Below are the code and all the weights of a small trained network. Each question names an input and a class and asks about switching units off, where a switched-off unit gives its printed mean instead of its output.

import numpy as np


def w(rows, s, z=0):
    codes = np.array(rows[::2]) - 128.0
    scale = np.full(codes.shape[1], s)
    scale[-1] = z or s
    return codes * scale


def f(y):
    return y / 2 * (1 + np.tanh(0.7978845608 * (y + 0.044715 * y**3)))


def log_softmax(a):
    a = a - a.max(-1, keepdims=True)
    return a - np.log(np.exp(a).sum(-1, keepdims=True))


def net(x, mask):
    res = np.array(x, float).reshape(1, 5) / 4 @ E
    y = f(res @ A[0][:, :-1].T + A[0][:, -1])
    res = res + np.where(mask, y, B[0][:, -1]) @ B[0][:, :-1]
    return log_softmax(res[-1] @ U[:, :-1].T + U[:, -1])


A, B = {}, {}
E = w([
[243,135,146,113,70],'x0',
[127,126,124,122,125],'x1',
[89,248,145,80,95],'x2',
[91,94,185,149,56],'x3',
[134,153,68,218,79],'x4',
],0.012)
A[0] = w([
[66,205,116,122,127,165],'N0',
[140,133,99,113,141,141],'N1',
[150,76,97,141,121,159],'N2',
[132,155,83,206,79,86],'N3',
[136,44,101,160,146,126],'N4',
[25,109,68,165,111,65],'N5',
[149,63,93,138,149,128],'N6',
[101,157,125,101,84,20],'N7',
[202,159,141,118,113,103],'N8',
[69,58,219,133,11,64],'N9',
[77,219,173,131,91,88],'N10',
[168,168,84,114,192,71],'N11',
[143,95,239,66,155,70],'N12',
[181,160,69,114,177,2],'N13',
[204,129,121,114,45,106],'N14',
[147,228,154,118,124,116],'N15',
[123,222,163,104,141,170],'N16',
[158,159,111,199,114,103],'N17',
[96,133,134,130,153,26],'N18',
[172,155,40,81,203,77],'N19',
[96,154,183,132,67,60],'N20',
[139,148,50,156,86,78],'N21',
[137,214,159,129,124,133],'N22',
[138,168,130,201,129,129],'N23',
[116,170,100,97,94,106],'N24',
[198,128,198,135,68,77],'N25',
[226,140,144,122,119,104],'N26',
[43,118,102,171,204,95],'N27',
[170,54,92,141,143,142],'N28',
[133,112,181,55,171,101],'N29',
[168,49,157,153,159,131],'N30',
[152,154,88,197,55,87],'N31',
[221,148,121,120,92,69],'N32',
[152,120,214,82,177,80],'N33',
[152,225,128,63,98,115],'N34',
],0.012,0.0039)
B[0] = w([
[133,70,143,129,152,228],'N0',
[119,121,140,166,114,151],'N1',
[177,116,122,112,128,191],'N2',
[161,176,39,90,93,218],'N3',
[144,85,128,102,118,225],'N4',
[70,149,110,110,196,223],'N5',
[162,69,117,93,126,206],'N6',
[140,95,129,142,133,152],'N7',
[95,121,139,111,180,203],'N8',
[144,159,218,254,113,236],'N9',
[133,63,118,100,100,227],'N10',
[154,146,176,241,106,203],'N11',
[138,213,18,123,86,224],'N12',
[100,126,210,229,115,192],'N13',
[67,149,171,115,169,233],'N14',
[173,48,139,74,115,219],'N15',
[151,87,126,118,109,232],'N16',
[131,158,96,97,118,195],'N17',
[93,131,132,115,141,141],'N18',
[146,167,185,246,93,241],'N19',
[151,105,139,163,101,175],'N20',
[118,169,61,141,109,196],'N21',
[168,71,140,79,84,204],'N22',
[137,158,93,104,105,179],'N23',
[164,83,126,107,117,172],'N24',
[68,140,172,120,211,215],'N25',
[76,135,179,75,222,224],'N26',
[83,111,142,103,201,254],'N27',
[167,57,112,96,94,227],'N28',
[131,225,81,126,111,217],'N29',
[180,90,124,89,87,222],'N30',
[115,180,69,128,115,228],'N31',
[58,133,182,92,208,224],'N32',
[131,200,24,100,91,206],'N33',
[151,102,139,116,106,246],'N34',
],0.0081,0.0094)
U = w([
[188,16,136,96,111,75],'0',
[55,118,164,97,224,135],'1',
[150,198,52,119,100,64],'2',
[161,120,201,249,106,250],'3',
],0.014,0.0023)

Each question gives the input, the list of numbers given to net, and the class t.
The units are the neurons (one row each of A and B). Each row of codes is followed by its name. A weight is (code - 128) times the scale printed after its matrix; where a second scale follows, it is the last column's (A, B and U).
mask holds one flag per neuron, in row order. A switched-off neuron (its flag False) gives its mean, the last column of its row in B, instead of its output. The means were averaged over made-up inputs and are rounded, as every weight is.
A unit's drop is (log p(t) with every unit on - log p(t) with that unit switched off) / (log p(t) with every unit on - log p(t) with every unit switched off).
The circuit of an input: a set's keep is (log p(t) with only the set's units on - log p(t) with every unit switched off) / (log p(t) with every unit on - log p(t) with every unit switched off). Starting from the 12 units with the biggest drops (on a tie, the unit counted first), units are removed one at a time, each time the one whose removal leaves the highest keep (on an exact tie, the one counted first), for as long as the keep stays at least 0.8.
units of the circuit, in order: the units of the circuit, biggest drop first
unit that matters most: the unit with the biggest drop
top k neurons: the k neurons with the biggest drops, biggest first
drop when u is switched off: that unit's drop, to one decimal
input [-8,8,-5,6,6], class 1: unit that matters most => N5
input [7,7,-2,2,8], class 2: top 2 neurons => [N3 N31]
input [2,-6,-6,-6,8], class 2: top 3 neurons => [N3 N31 N21]
input [-4,-8,-6,3,-7], class 2: units of the circuit, in order => [N12 N33]
input [-3,8,8,-7,-7], class 0: units of the circuit, in order => [N15 N16]
input [8,-2,7,7,0], class 1: top 2 neurons => [N25 N14]
input [5,1,7,3,-8], class 2: top 3 neurons => [N12 N33 N29]
input [4,3,3,1,-3], class 1: top 3 neurons => [N25 N28 N30]
input [-4,8,4,8,-8], class 2: top 3 neurons => [N12 N33 N29]
input [-6,7,0,8,3], class 3: top 3 neurons => [N9 N26 N32]
input [6,-6,6,6,1], class 0: top 3 neurons => [N15 N22 N10]
input [-8,2,-4,7,6], class 1: top 2 neurons => [N5 N27]
input [7,-8,-1,-7,-1], class 1: top 2 neurons => [N26 N32]
input [8,-6,-4,-7,1], class 1: units of the circuit, in order => [N26]
input [7,-7,5,8,-5], class 3: top 4 neurons => [N9 N20 N27 N5]
input [-1,4,5,-5,-3], class 0: top 2 neurons => [N9 N15]
input [-4,7,7,7,1], class 0: top 2 neurons => [N10 N19]
input [6,-4,0,2,-5], class 1: drop when N25 is switched off => 0.1
input [7,7,-6,-3,-3], class 1: drop when N22 is switched off => 0.1
input [-2,0,6,6,-8], class 2: units of the circuit, in order => [N12]
input [2,8,6,6,-8], class 2: drop when N33 is switched off => 0.2
input [7,-6,6,2,6], class 1: drop when N14 is switched off => 0.5
